Here is a tiny trained network, its code and every weight. The questions are about switching its units off for an input and a target symbol, where a switched-off unit gives its printed mean instead of its output.

import numpy as np


def w(rows, s, z=0):
    codes = np.array(rows[::2]) - 128.0
    scale = np.full(codes.shape[1], s)
    scale[-1] = z or s
    return codes * scale


def norm(h):
    return h / np.sqrt((h * h).mean(-1, keepdims=True) + 1e-5)


def f(y):
    return y / 2 * (1 + np.tanh(0.7978845608 * (y + 0.044715 * y**3)))


def softmax(a):
    e = np.exp(a - a.max(-1, keepdims=True))
    return e / e.sum(-1, keepdims=True)


def log_softmax(a):
    a = a - a.max(-1, keepdims=True)
    return a - np.log(np.exp(a).sum(-1, keepdims=True))


def net(x, mask):
    ids = ['αδζηθλμξπστφψω'.index(c) for c in x.split()]
    T = len(ids)
    res = E[ids] + P[:T]
    r = norm(res)
    for j in range(2):
        rows = slice(2 * j, 2 * j + 2)
        q, k, v = (r @ M[0][rows].T for M in (Q, K, V))
        z = softmax(np.where(np.tri(T) > 0, q @ k.T / 2**0.5, -1e9)) @ v
        o = O[0][rows]
        res = res + np.where(mask[j], z, o[:, -1]) @ o[:, :-1]
    y = f(norm(res) @ A[0][:, :-1].T + A[0][:, -1])
    res = res + np.where(mask[2:6], y, B[0][:, -1]) @ B[0][:, :-1]
    return log_softmax(norm(res)[-1] @ U[:, :-1].T + U[:, -1])


Q, K, V, O, A, B = {}, {}, {}, {}, {}, {}
E = w([
[81,99,186,121,182,94,52],'α',
[123,73,197,156,191,129,28],'δ',
[133,142,79,164,125,150,99],'ζ',
[112,64,222,92,143,128,77],'η',
[137,134,117,185,118,159,151],'θ',
[118,78,248,158,185,112,122],'λ',
[93,157,74,138,109,119,105],'μ',
[88,77,208,29,132,109,134],'ξ',
[76,164,101,148,106,104,148],'π',
[155,39,177,49,134,158,50],'σ',
[96,147,127,137,78,126,190],'τ',
[102,152,84,174,124,126,110],'φ',
[92,135,84,97,75,126,148],'ψ',
[103,152,108,198,123,130,133],'ω',
],0.012)
P = w([
[110,92,175,138,110,160,64],'0',
[128,39,118,171,68,68,83],'1',
[72,58,108,134,175,194,93],'2',
[114,31,91,133,153,123,135],'3',
[127,192,211,102,137,210,89],'4',
[213,81,158,144,88,18,118],'5',
[230,110,177,142,169,161,107],'6',
[70,12,40,169,191,134,97],'7',
[101,140,172,120,166,227,113],'8',
],0.011)
Q[0] = w([
[238,223,138,129,91,118,121],'head 1',
[100,221,111,113,135,217,150],'head 1',
[99,201,160,99,152,232,134],'head 2',
[248,222,162,117,105,124,131],'head 2',
],0.013)
K[0] = w([
[108,1,70,146,158,106,153],'head 1',
[195,107,118,145,82,28,120],'head 1',
[193,116,131,137,79,23,124],'head 2',
[107,22,74,140,178,109,164],'head 2',
],0.013)
V[0] = w([
[116,140,224,144,133,152,205],'head 1',
[254,150,91,27,71,236,92],'head 1',
[178,202,97,187,151,178,138],'head 2',
[47,188,125,59,99,46,138],'head 2',
],0.0094)
O[0] = w([
[231,209,188,59,57,151,2,142],'head 1',
[136,196,144,153,167,64,212,41],'head 1',
[58,77,181,117,86,215,177,3],'head 2',
[157,56,61,49,144,19,91,81],'head 2',
],0.0088,0.0066)
A[0] = w([
[122,120,99,159,152,194,101,91],'neuron 1',
[172,180,64,151,82,140,120,132],'neuron 2',
[114,71,252,98,179,94,100,254],'neuron 3',
[142,135,114,174,107,119,68,77],'neuron 4',
],0.013,0.0076)
B[0] = w([
[141,122,149,118,87,80,156,161],'neuron 1',
[123,166,165,115,137,122,167,149],'neuron 2',
[178,107,120,101,203,112,1,248],'neuron 3',
[107,100,130,79,141,147,168,164],'neuron 4',
],0.018,0.014)
U = w([
[150,58,97,138,138,122,45,169],'α',
[156,144,179,63,144,104,81,52],'δ',
[189,228,91,89,158,64,137,125],'ζ',
[82,148,112,239,170,220,184,208],'η',
[175,193,183,67,42,210,128,27],'θ',
[128,211,181,81,165,123,207,119],'λ',
[76,77,40,196,168,117,162,84],'μ',
[71,57,118,202,92,156,148,118],'ξ',
[149,164,4,184,164,50,167,31],'π',
[129,216,160,215,74,246,118,183],'σ',
[120,66,162,151,19,216,91,4],'τ',
[142,238,113,229,166,96,178,170],'φ',
[113,164,193,150,63,113,198,218],'ψ',
[120,67,110,40,117,111,212,70],'ω',
],0.014,0.0042)

Each question gives the input, a string of symbols that net reads in full, and the target symbol t.
The units are the heads (2 rows each of Q, K, V and O) and the neurons (one row each of A and B). Each row of codes is followed by its name. A weight is (code - 128) times the scale printed after its matrix; where a second scale follows, it is the last column's (O, A, B and U).
mask holds one flag per unit, heads first, then neurons. A switched-off unit (its flag False) gives its mean, the last column of its rows in O or B, instead of its output. The means were averaged over made-up inputs and are rounded, as every weight is.
A unit's drop is (log p(t) with every unit on - log p(t) with that unit switched off) / (log p(t) with every unit on - log p(t) with every unit switched off).
unit that matters most: the unit with the biggest drop
k most important neurons: the k neurons with the biggest drops, biggest first
heads that matter: for each layer, one digit per head in row order, 1 if its drop is at least 0.15 and else 0, layers parted by /
input η φ α ω, target λ: heads that matter	00
input σ λ π, target φ: heads that matter	10
input η λ ξ ψ η φ, target ζ: unit that matters most	head 2
input η η ζ, target λ: 2 most important neurons	(neuron 3; neuron 2)
input ω δ ζ ξ ζ φ ξ ψ, target η: heads that matter	11
input λ θ α ω α ζ, target ω: heads that matter	10
input ω π ω ξ α μ, target τ: heads that matter	11
input ψ δ π δ φ δ α μ, target ξ: heads that matter	01
input ξ α σ α ω ξ ξ α θ, target ζ: 2 most important neurons	(neuron 3; neuron 2)
input ξ λ τ π θ, target θ: heads that matter	11
input η τ θ α φ θ λ π π, target σ: heads that matter	01
input π θ τ δ ξ π τ ψ, target ζ: heads that matter	11
input η ξ δ μ, target λ: heads that matter	00
input η ψ λ π δ π, target θ: 3 most important neurons	(neuron 3; neuron 2; neuron 4)
input φ ξ ξ μ ψ φ π, target μ: unit that matters most	head 1
input λ τ ψ, target θ: heads that matter	10
input π μ α θ μ α λ π, target μ: heads that matter	11
input α ξ ζ δ π μ, target η: heads that matter	11
input δ δ π θ ζ, target ψ: 2 most important neurons	(neuron 3; neuron 1)
input ξ α α ω, target ζ: unit that matters most	head 2
input τ π π, target δ: 3 most important neurons	(neuron 2; neuron 3; neuron 4)
input π α ζ ξ φ, target ω: 2 most important neurons	(neuron 3; neuron 4)
input ζ θ ξ μ θ, target σ: 2 most important neurons	(neuron 3; neuron 4)
input δ ξ δ μ, target ψ: 2 most important neurons	(neuron 3; neuron 1)
input ψ π ξ η σ λ τ, target λ: 3 most important neurons	(neuron 3; neuron 2; neuron 4)
